Below are the code and all the weights of a small trained network. Each question names an input and a target symbol and asks about switching units off, where a switched-off unit gives its printed mean instead of its output.

import numpy as np


def w(rows, s, z=0):
    codes = np.array(rows[::2]) - 128.0
    scale = np.full(codes.shape[1], s)
    scale[-1] = z or s
    return codes * scale


def f(y):
    return y / 2 * (1 + np.tanh(0.7978845608 * (y + 0.044715 * y**3)))


def softmax(a):
    e = np.exp(a - a.max(-1, keepdims=True))
    return e / e.sum(-1, keepdims=True)


def log_softmax(a):
    a = a - a.max(-1, keepdims=True)
    return a - np.log(np.exp(a).sum(-1, keepdims=True))


def net(x, mask):
    ids = ['αβγδεζηθλμξπτω'.index(c) for c in x.split()]
    T = len(ids)
    res = E[ids] + P[:T]
    u = 0
    for l in range(2):
        r = res
        for j in range(3):
            rows = slice(2 * j, 2 * j + 2)
            q, k, v = (r @ M[l][rows].T for M in (Q, K, V))
            z = softmax(np.where(np.tri(T) > 0, q @ k.T / 2**0.5, -1e9)) @ v
            o = O[l][rows]
            res = res + np.where(mask[u + j], z, o[:, -1]) @ o[:, :-1]
        u += 3
        y = f(res @ A[l][:, :-1].T + A[l][:, -1])
        res = res + np.where(mask[u : u + 8], y, B[l][:, -1]) @ B[l][:, :-1]
        u += 8
    return log_softmax(res[-1] @ U[:, :-1].T + U[:, -1])


Q, K, V, O, A, B = {}, {}, {}, {}, {}, {}
E = w([
[224,217,29,145,22,122,93,101,111,96],'α',
[165,27,149,67,124,143,81,248,171,107],'β',
[110,204,167,120,192,174,129,127,200,145],'γ',
[181,108,126,152,78,167,194,112,156,154],'δ',
[128,205,189,27,176,37,125,159,113,70],'ε',
[129,219,171,156,5,25,144,132,99,107],'ζ',
[162,88,68,43,212,68,85,124,200,109],'η',
[164,151,146,198,170,129,157,131,86,115],'θ',
[235,77,63,122,106,121,41,108,172,50],'λ',
[162,135,152,101,128,133,77,204,46,75],'μ',
[170,175,105,62,133,6,234,175,201,168],'ξ',
[188,159,129,111,118,116,51,183,216,158],'π',
[91,200,21,204,156,107,138,251,150,141],'τ',
[170,170,147,64,157,122,151,171,40,173],'ω',
],0.017)
P = w([
[49,150,147,60,6,205,172,254,191,121],'0',
[100,165,77,113,147,83,123,150,143,106],'1',
[111,170,90,111,158,80,141,144,157,101],'2',
[117,160,91,114,164,84,139,146,165,100],'3',
[118,153,100,124,170,66,149,147,167,104],'4',
[120,147,99,133,170,64,149,151,171,104],'5',
[115,140,105,138,169,54,158,151,167,100],'6',
[126,155,106,130,147,85,164,133,183,83],'7',
[132,149,105,135,163,73,163,138,184,82],'8',
[124,146,118,145,152,60,177,140,176,84],'9',
[136,176,84,118,138,88,154,118,194,69],'10',
[126,139,113,160,154,50,199,147,182,74],'11',
],0.0089)
Q[0] = w([
[99,67,144,108,175,63,115,156,81,117],'0.h0',
[161,135,223,167,160,73,195,146,191,122],'0.h0',
[37,48,89,132,135,184,58,2,74,207],'0.h1',
[221,197,74,133,160,108,175,165,174,94],'0.h1',
[180,174,156,159,119,85,149,133,230,193],'0.h2',
[76,153,86,218,172,150,76,54,109,160],'0.h2',
],0.0079)
K[0] = w([
[129,82,170,165,170,57,194,53,200,78],'0.h0',
[196,144,135,58,95,69,148,179,133,70],'0.h0',
[208,106,103,201,228,59,68,39,127,144],'0.h1',
[49,158,175,145,99,211,200,182,94,167],'0.h1',
[142,128,125,78,74,210,156,255,62,111],'0.h2',
[158,131,113,128,156,25,48,98,90,226],'0.h2',
],0.0074)
V[0] = w([
[161,1,113,109,116,34,143,153,182,62],'0.h0',
[121,219,97,49,103,106,88,123,92,166],'0.h0',
[95,119,156,28,74,118,119,157,139,206],'0.h1',
[98,109,204,123,151,50,218,194,94,129],'0.h1',
[196,141,115,120,161,128,94,209,115,93],'0.h2',
[178,107,45,166,82,131,98,217,59,162],'0.h2',
],0.0073)
O[0] = w([
[154,182,105,70,107,181,106,93,163,98,229],'0.h0',
[89,106,103,124,140,4,142,164,154,80,194],'0.h0',
[108,212,70,133,185,122,51,141,130,137,254],'0.h1',
[2,174,186,83,88,136,141,142,142,171,213],'0.h1',
[103,156,112,175,129,236,166,122,138,64,254],'0.h2',
[153,101,124,148,79,79,130,150,106,124,195],'0.h2',
],0.0092,0.0074)
A[0] = w([
[140,232,112,184,70,130,133,157,185,188,222],'0.n0',
[124,147,177,85,115,158,194,212,110,216,114],'0.n1',
[104,66,114,57,143,135,73,185,13,127,110],'0.n2',
[149,118,221,54,150,113,74,153,91,119,14],'0.n3',
[163,135,162,185,140,107,162,101,89,113,115],'0.n4',
[238,101,154,89,118,108,130,78,114,121,24],'0.n5',
[172,102,173,153,174,94,121,1,122,178,23],'0.n6',
[122,100,68,110,145,77,136,68,200,161,251],'0.n7',
],0.0082,0.003)
B[0] = w([
[165,86,193,49,179,84,143,217,101,107,250],'0.n0',
[81,3,84,79,202,54,44,81,142,69,148],'0.n1',
[104,125,141,105,133,178,199,152,138,27,165],'0.n2',
[159,104,142,198,64,130,236,70,191,165,143],'0.n3',
[122,113,117,109,114,195,46,180,161,67,130],'0.n4',
[35,138,204,170,66,79,110,154,194,66,125],'0.n5',
[158,133,195,234,146,128,6,116,132,92,125],'0.n6',
[177,209,189,125,114,232,138,179,66,118,170],'0.n7',
],0.0076,0.011)
Q[1] = w([
[136,120,131,128,121,123,106,175,149,2],'1.h0',
[109,181,142,124,150,90,170,127,78,78],'1.h0',
[130,140,121,130,142,167,137,200,144,103],'1.h1',
[242,137,237,117,168,102,131,195,166,100],'1.h1',
[64,153,74,201,25,213,88,93,71,146],'1.h2',
[101,81,221,222,50,190,152,27,97,205],'1.h2',
],0.0065)
K[1] = w([
[145,64,106,179,114,153,50,141,204,149],'1.h0',
[77,112,213,134,114,97,88,155,105,80],'1.h0',
[154,70,170,78,156,56,96,142,182,177],'1.h1',
[119,54,159,76,137,142,79,165,173,55],'1.h1',
[81,129,162,186,117,142,188,86,91,178],'1.h2',
[253,179,35,237,100,60,221,90,171,211],'1.h2',
],0.0069)
V[1] = w([
[110,103,193,52,109,103,108,24,142,87],'1.h0',
[36,114,155,76,143,88,130,77,52,143],'1.h0',
[97,116,128,205,228,122,112,104,178,37],'1.h1',
[132,46,17,113,189,69,155,110,137,92],'1.h1',
[134,47,214,67,187,140,99,90,142,54],'1.h2',
[162,122,2,66,189,90,58,86,147,163],'1.h2',
],0.0064)
O[1] = w([
[140,119,154,59,19,164,156,135,80,153,122],'1.h0',
[194,255,155,134,126,166,197,139,93,145,116],'1.h0',
[41,124,119,204,157,206,92,94,113,151,165],'1.h1',
[81,109,57,112,85,74,165,32,113,137,178],'1.h1',
[168,102,161,153,43,118,107,120,99,222,254],'1.h2',
[157,129,216,63,102,134,91,27,146,28,120],'1.h2',
],0.0081,0.015)
A[1] = w([
[177,105,145,145,238,96,82,134,167,1,63],'1.n0',
[253,214,102,195,157,79,161,132,136,63,188],'1.n1',
[231,96,34,196,71,188,45,113,165,145,58],'1.n2',
[180,130,237,87,117,185,68,180,58,165,231],'1.n3',
[154,152,247,93,115,118,133,17,214,85,219],'1.n4',
[200,204,133,180,180,70,159,117,36,69,175],'1.n5',
[112,122,44,217,83,61,174,164,141,103,54],'1.n6',
[74,121,120,174,158,109,59,143,149,94,1],'1.n7',
],0.0058,0.0056)
B[1] = w([
[138,181,107,195,82,156,205,92,130,154,202],'1.n0',
[138,148,125,76,169,208,109,145,54,253,201],'1.n1',
[55,126,115,211,113,63,161,158,105,133,151],'1.n2',
[170,76,145,230,220,143,159,53,205,75,254],'1.n3',
[81,110,107,170,69,135,118,156,43,143,230],'1.n4',
[99,65,128,39,148,178,54,107,103,113,206],'1.n5',
[138,103,198,112,86,68,143,132,91,110,182],'1.n6',
[124,195,170,77,77,220,34,86,176,115,150],'1.n7',
],0.0078,0.0089)
U = w([
[148,160,80,194,94,37,101,100,111,119,89],'α',
[180,139,181,163,149,64,67,127,148,115,113],'β',
[80,76,181,184,170,157,84,73,46,183,121],'γ',
[223,85,94,107,79,95,80,125,43,125,56],'δ',
[10,178,216,146,173,117,171,96,182,158,92],'ε',
[140,155,145,43,125,122,179,147,143,115,75],'ζ',
[104,137,134,138,114,158,164,139,53,48,214],'η',
[145,92,142,163,77,111,219,91,142,207,255],'θ',
[66,87,145,84,77,145,106,134,172,151,97],'λ',
[93,156,102,151,135,86,135,196,94,135,107],'μ',
[126,162,255,141,76,73,66,141,85,119,8],'ξ',
[146,198,83,126,108,128,109,99,157,151,186],'π',
[95,99,61,103,205,54,188,73,80,87,190],'τ',
[28,204,147,84,69,88,115,95,133,186,42],'ω',
],0.0073,0.0055)

Each question gives the input, a string of symbols that net reads in full, and the target symbol t.
The units are the heads (2 rows each of Q, K, V and O) and the neurons (one row each of A and B). Each row of codes is followed by its name. A weight is (code - 128) times the scale printed after its matrix; where a second scale follows, it is the last column's (O, A, B and U).
mask holds one flag per unit, layer by layer, with each layer's heads first. A switched-off unit (its flag False) gives its mean, the last column of its rows in O or B, instead of its output. The means were averaged over made-up inputs and are rounded, as every weight is.
A unit's drop is (log p(t) with every unit on - log p(t) with that unit switched off) / (log p(t) with every unit on - log p(t) with every unit switched off).
most important unit: the unit with the biggest drop
k most important neurons: the k neurons with the biggest drops, biggest first
k most important neurons of layer l: the k neurons of layer l with the biggest drops, biggest first
input η μ μ ξ, target η: most important unit : 1.h2
input ξ μ θ α θ μ η θ η μ, target ξ: 3 most important neurons : (0.n1; 0.n0; 1.n4)
input θ ε μ μ η, target π: 2 most important neurons of layer 0 : (0.n0; 0.n7)
input η θ π δ μ θ η μ η μ η π, target η: 3 most important neurons : (1.n4; 1.n0; 0.n0)
input θ η μ θ η μ η γ μ ω, target θ: 2 most important neurons of layer 1 : (1.n5; 1.n3)
input λ ω γ μ μ α ε μ θ, target λ: 2 most important neurons of layer 0 : (0.n5; 0.n4)
input β μ α δ μ ζ β, target β: 4 most important neurons of layer 1 : (1.n3; 1.n4; 1.n1; 1.n5)
input μ μ λ, target μ: 2 most important neurons : (1.n2; 1.n3)
input μ μ ξ, target ζ: 3 most important neurons of layer 0 : (0.n0; 0.n7; 0.n1)
input ω ω μ δ μ, target ω: 3 most important neurons : (0.n1; 0.n7; 0.n3)
input θ μ δ γ π ε, target θ: 3 most important neurons of layer 0 : (0.n1; 0.n3; 0.n4)
input η μ θ ξ π μ ζ μ γ, target η: 2 most important neurons : (1.n4; 0.n0)
input μ δ β θ η θ μ π ζ ζ, target μ: 2 most important neurons of layer 0 : (0.n2; 0.n0)
input θ ξ μ θ μ μ μ γ, target θ: 2 most important neurons : (0.n1; 0.n3)
input δ δ μ μ θ ε η μ, target δ: most important unit : 0.n1
input δ μ μ μ η, target δ: 3 most important neurons : (0.n1; 0.n7; 0.n3)
input η μ ζ θ γ μ μ γ μ η, target η: 2 most important neurons : (0.n3; 1.n4)
input ω η γ μ ξ θ ω μ θ θ, target ω: 3 most important neurons : (0.n1; 0.n7; 0.n2)
input ω δ α β μ θ μ γ, target ω: 3 most important neurons : (0.n1; 0.n7; 1.n3)
input μ β ω τ ξ β θ, target μ: most important unit : 1.h2
input η μ θ β η, target η: 3 most important neurons : (0.n7; 1.n4; 0.n3)
input ξ β θ μ μ μ ζ ε π, target ξ: 3 most important neurons : (0.n1; 1.n4; 0.n0)
input δ μ δ ξ γ ζ θ ω η β, target δ: 2 most important neurons : (0.n1; 0.n0)
input β μ λ α μ μ ε μ ξ, target ζ: 2 most important neurons : (0.n0; 1.n1)
input η μ ε η η θ, target η: 2 most important neurons of layer 0 : (0.n0; 0.n3)
input λ μ π ξ γ γ, target λ: 2 most important neurons of layer 1 : (1.n3; 1.n7)
input γ μ ζ λ μ δ μ, target γ: most important unit : 0.n1
